Here is a tiny trained network, its code and every weight. The questions are about switching its units off for an input and a target symbol, where a switched-off unit gives its printed mean instead of its output.

import numpy as np


def w(rows, s, z=0):
    codes = np.array(rows[::2]) - 128.0
    scale = np.full(codes.shape[1], s)
    scale[-1] = z or s
    return codes * scale


def norm(h):
    return h / np.sqrt((h * h).mean(-1, keepdims=True) + 1e-5)


def softmax(a):
    e = np.exp(a - a.max(-1, keepdims=True))
    return e / e.sum(-1, keepdims=True)


def log_softmax(a):
    a = a - a.max(-1, keepdims=True)
    return a - np.log(np.exp(a).sum(-1, keepdims=True))


def net(x, mask):
    ids = ['Δγζηξστφψ'.index(c) for c in x.split()]
    T = len(ids)
    res = E[ids] + P[:T]
    u = 0
    for l in range(2):
        r = norm(res)
        for j in range(3):
            rows = slice(3 * j, 3 * j + 3)
            q, k, v = (r @ M[l][rows].T for M in (Q, K, V))
            z = softmax(np.where(np.tri(T) > 0, q @ k.T / 3**0.5, -1e9)) @ v
            o = O[l][rows]
            res = res + np.where(mask[u + j], z, o[:, -1]) @ o[:, :-1]
        u += 3
    return log_softmax(norm(res)[-1] @ U[:, :-1].T + U[:, -1])


Q, K, V, O = {}, {}, {}, {}
E = w([
[152,130,140,158,88,158,146,146],'Δ',
[162,120,99,117,148,144,123,146],'γ',
[121,202,150,113,203,160,209,68],'ζ',
[182,93,128,246,113,89,134,67],'η',
[160,116,126,250,156,76,137,137],'ξ',
[181,191,141,172,112,105,61,144],'σ',
[3,57,120,52,137,137,86,87],'τ',
[116,131,126,186,152,73,126,208],'φ',
[40,147,124,152,82,229,121,166],'ψ',
],0.0045)
P = w([
[152,142,2,115,61,76,143,146],'0',
[154,141,46,143,99,101,136,153],'1',
[147,139,64,167,130,128,123,140],'2',
[142,135,86,172,142,146,119,127],'3',
[142,131,106,173,153,157,119,130],'4',
[143,130,125,168,161,159,117,121],'5',
[146,127,143,166,168,158,119,125],'6',
[141,124,158,161,171,153,121,120],'7',
[144,127,177,157,173,151,121,119],'8',
[137,124,191,153,178,146,125,117],'9',
[139,129,210,145,172,145,130,115],'10',
[141,130,214,149,171,142,133,112],'11',
],0.0026)
Q[0] = w([
[98,132,200,121,55,1,119,110],'L0H1',
[104,166,46,121,41,122,128,117],'L0H1',
[171,136,109,227,127,73,101,142],'L0H1',
[149,123,154,156,184,177,97,152],'L0H2',
[94,165,92,133,157,106,120,106],'L0H2',
[132,118,80,152,144,149,118,132],'L0H2',
[143,98,184,185,79,170,135,139],'L0H3',
[169,98,192,112,179,192,142,160],'L0H3',
[207,174,91,177,96,197,127,193],'L0H3',
],0.007)
K[0] = w([
[114,182,29,113,89,88,182,92],'L0H1',
[173,120,1,112,109,167,135,159],'L0H1',
[146,197,143,54,238,187,214,80],'L0H1',
[114,184,124,81,149,100,191,84],'L0H2',
[143,105,178,101,138,155,115,139],'L0H2',
[163,162,126,129,117,153,148,120],'L0H2',
[127,171,95,80,230,73,137,62],'L0H3',
[106,170,225,102,136,143,174,85],'L0H3',
[184,160,162,132,194,167,190,143],'L0H3',
],0.0066)
V[0] = w([
[134,42,168,76,163,165,87,189],'L0H1',
[234,9,62,169,122,170,58,217],'L0H1',
[69,110,164,199,83,54,82,101],'L0H1',
[152,29,86,170,49,106,42,232],'L0H2',
[57,147,5,133,125,77,84,110],'L0H2',
[98,150,92,151,42,136,155,108],'L0H2',
[171,52,111,86,210,155,75,160],'L0H3',
[169,78,151,207,36,106,105,159],'L0H3',
[113,169,167,160,169,172,144,78],'L0H3',
],0.0028)
O[0] = w([
[85,72,130,110,49,95,116,119,107],'L0H1',
[185,110,167,160,48,38,165,142,254],'L0H1',
[139,87,55,201,161,144,91,86,55],'L0H1',
[201,80,120,82,209,166,110,173,158],'L0H2',
[178,139,3,99,132,175,147,116,164],'L0H2',
[132,141,83,70,154,73,145,143,145],'L0H2',
[98,187,205,64,148,106,172,155,150],'L0H3',
[108,110,150,148,121,242,78,145,113],'L0H3',
[118,148,117,172,114,47,121,83,149],'L0H3',
],0.0033,0.0036)
Q[1] = w([
[163,79,120,97,132,115,138,179],'L1H1',
[228,109,126,131,145,142,138,169],'L1H1',
[111,132,89,112,72,200,137,154],'L1H1',
[180,183,112,178,173,113,112,157],'L1H2',
[217,131,212,169,122,107,194,201],'L1H2',
[134,3,118,65,150,199,67,157],'L1H2',
[128,233,144,254,93,87,180,95],'L1H3',
[42,109,113,110,97,121,115,12],'L1H3',
[81,150,22,119,152,154,99,120],'L1H3',
],0.011)
K[1] = w([
[108,118,122,81,57,65,93,136],'L1H1',
[193,50,138,129,10,75,123,156],'L1H1',
[108,135,21,135,101,161,115,137],'L1H1',
[71,121,182,112,135,114,88,213],'L1H2',
[99,155,254,109,145,111,130,122],'L1H2',
[165,157,69,56,111,151,191,149],'L1H2',
[74,119,212,179,143,167,87,104],'L1H3',
[145,190,38,118,190,184,111,96],'L1H3',
[128,115,26,131,104,166,122,153],'L1H3',
],0.0094)
V[1] = w([
[122,199,160,156,237,223,175,93],'L1H1',
[93,152,193,56,130,57,176,133],'L1H1',
[184,167,152,163,160,41,192,84],'L1H1',
[73,64,118,186,167,117,225,167],'L1H2',
[185,35,86,143,146,156,109,58],'L1H2',
[96,118,144,177,111,154,43,198],'L1H2',
[76,190,104,108,126,245,143,180],'L1H3',
[75,183,163,253,120,115,102,166],'L1H3',
[153,171,151,83,253,108,122,137],'L1H3',
],0.0045)
O[1] = w([
[185,60,83,132,24,63,97,176,145],'L1H1',
[189,85,60,189,202,164,71,175,112],'L1H1',
[106,68,111,129,73,171,31,145,254],'L1H1',
[40,37,106,70,91,136,214,196,132],'L1H2',
[150,86,110,172,255,103,85,162,99],'L1H2',
[96,183,21,115,80,192,90,140,103],'L1H2',
[139,97,209,134,146,184,40,214,96],'L1H3',
[228,157,102,78,216,154,182,172,133],'L1H3',
[37,229,133,123,155,86,122,173,178],'L1H3',
],0.0045,0.0038)
U = w([
[78,84,140,98,171,135,98,83,253],'Δ',
[150,86,101,125,122,106,161,10,100],'γ',
[128,158,185,113,102,43,155,137,164],'ζ',
[167,115,97,162,211,89,169,144,71],'η',
[105,135,87,99,178,132,163,201,63],'ξ',
[149,199,112,141,141,138,74,105,136],'σ',
[82,93,116,178,112,109,66,123,83],'τ',
[32,154,101,107,73,202,110,128,112],'φ',
[184,70,158,128,117,195,105,153,147],'ψ',
],0.013,0.0043)

Each question gives the input, a string of symbols that net reads in full, and the target symbol t.
The units are the heads (3 rows each of Q, K, V and O). Each row of codes is followed by its name. A weight is (code - 128) times the scale printed after its matrix; where a second scale follows, it is the last column's (O and U).
mask holds one flag per head, layer by layer. A switched-off head (its flag False) gives its mean, the last column of its rows in O, instead of its output. The means were averaged over made-up inputs and are rounded, as every weight is.
A unit's drop is (log p(t) with every unit on - log p(t) with that unit switched off) / (log p(t) with every unit on - log p(t) with every unit switched off).
The circuit of an input: a set's keep is (log p(t) with only the set's units on - log p(t) with every unit switched off) / (log p(t) with every unit on - log p(t) with every unit switched off). Starting from all 6 units, units are removed one at a time, each time the one whose removal leaves the highest keep (on an exact tie, the one counted first), for as long as the keep stays at least 0.8.
units of the circuit, in order: the units of the circuit, biggest drop first
most important unit: the unit with the biggest drop
which heads matter: for each layer, one digit per head in row order, 1 if its drop is at least 0.15 and else 0, layers parted by /
input γ γ η γ Δ Δ σ γ γ, target ζ: which heads matter : 111 / 001
input ξ ξ ζ ψ γ γ Δ Δ ξ, target ξ: which heads matter : 111 / 011
input σ γ γ γ ψ Δ η γ σ Δ ξ, target η: units of the circuit, in order : [L1H3]
input ψ ψ Δ Δ ζ η γ, target η: which heads matter : 111 / 011
input ψ γ φ Δ γ, target ξ: units of the circuit, in order : [L1H1 L1H2 L0H2]
input ζ η γ γ γ τ, target τ: which heads matter : 100 / 100
input γ Δ γ, target ψ: which heads matter : 101 / 001
input φ η Δ, target ψ: which heads matter : 111 / 011
input Δ φ γ Δ φ Δ γ γ γ η ζ, target η: which heads matter : 110 / 111
input η ζ ξ γ γ τ φ, target φ: which heads matter : 000 / 010
input γ τ Δ Δ γ, target Δ: units of the circuit, in order : [L1H3 L1H1 L0H2]
input γ Δ φ γ, target ψ: which heads matter : 111 / 001
input σ γ γ η γ ζ σ η γ γ Δ γ, target γ: units of the circuit, in order : [L1H3 L0H3]
input γ γ γ σ γ γ γ τ φ ζ, target φ: units of the circuit, in order : [L1H2 L1H1]
input γ τ ζ γ γ γ φ γ, target φ: units of the circuit, in order : [L1H2]
input ξ γ τ ζ, target τ: units of the circuit, in order : [L1H1 L1H3]
input γ ζ Δ Δ η γ γ η ψ γ σ Δ, target σ: units of the circuit, in order : [L1H2 L0H1]
input σ φ φ γ τ γ Δ ζ γ γ ψ φ, target ψ: which heads matter : 001 / 101
input ζ σ γ γ ξ Δ, target ξ: which heads matter : 101 / 011
input ψ ζ ψ γ γ σ σ ξ, target σ: most important unit : L0H1
input φ φ σ ψ ξ ζ ζ, target τ: units of the circuit, in order : [L0H2 L1H1]
input γ γ γ ξ φ, target ξ: units of the circuit, in order : [L1H2 L1H3]
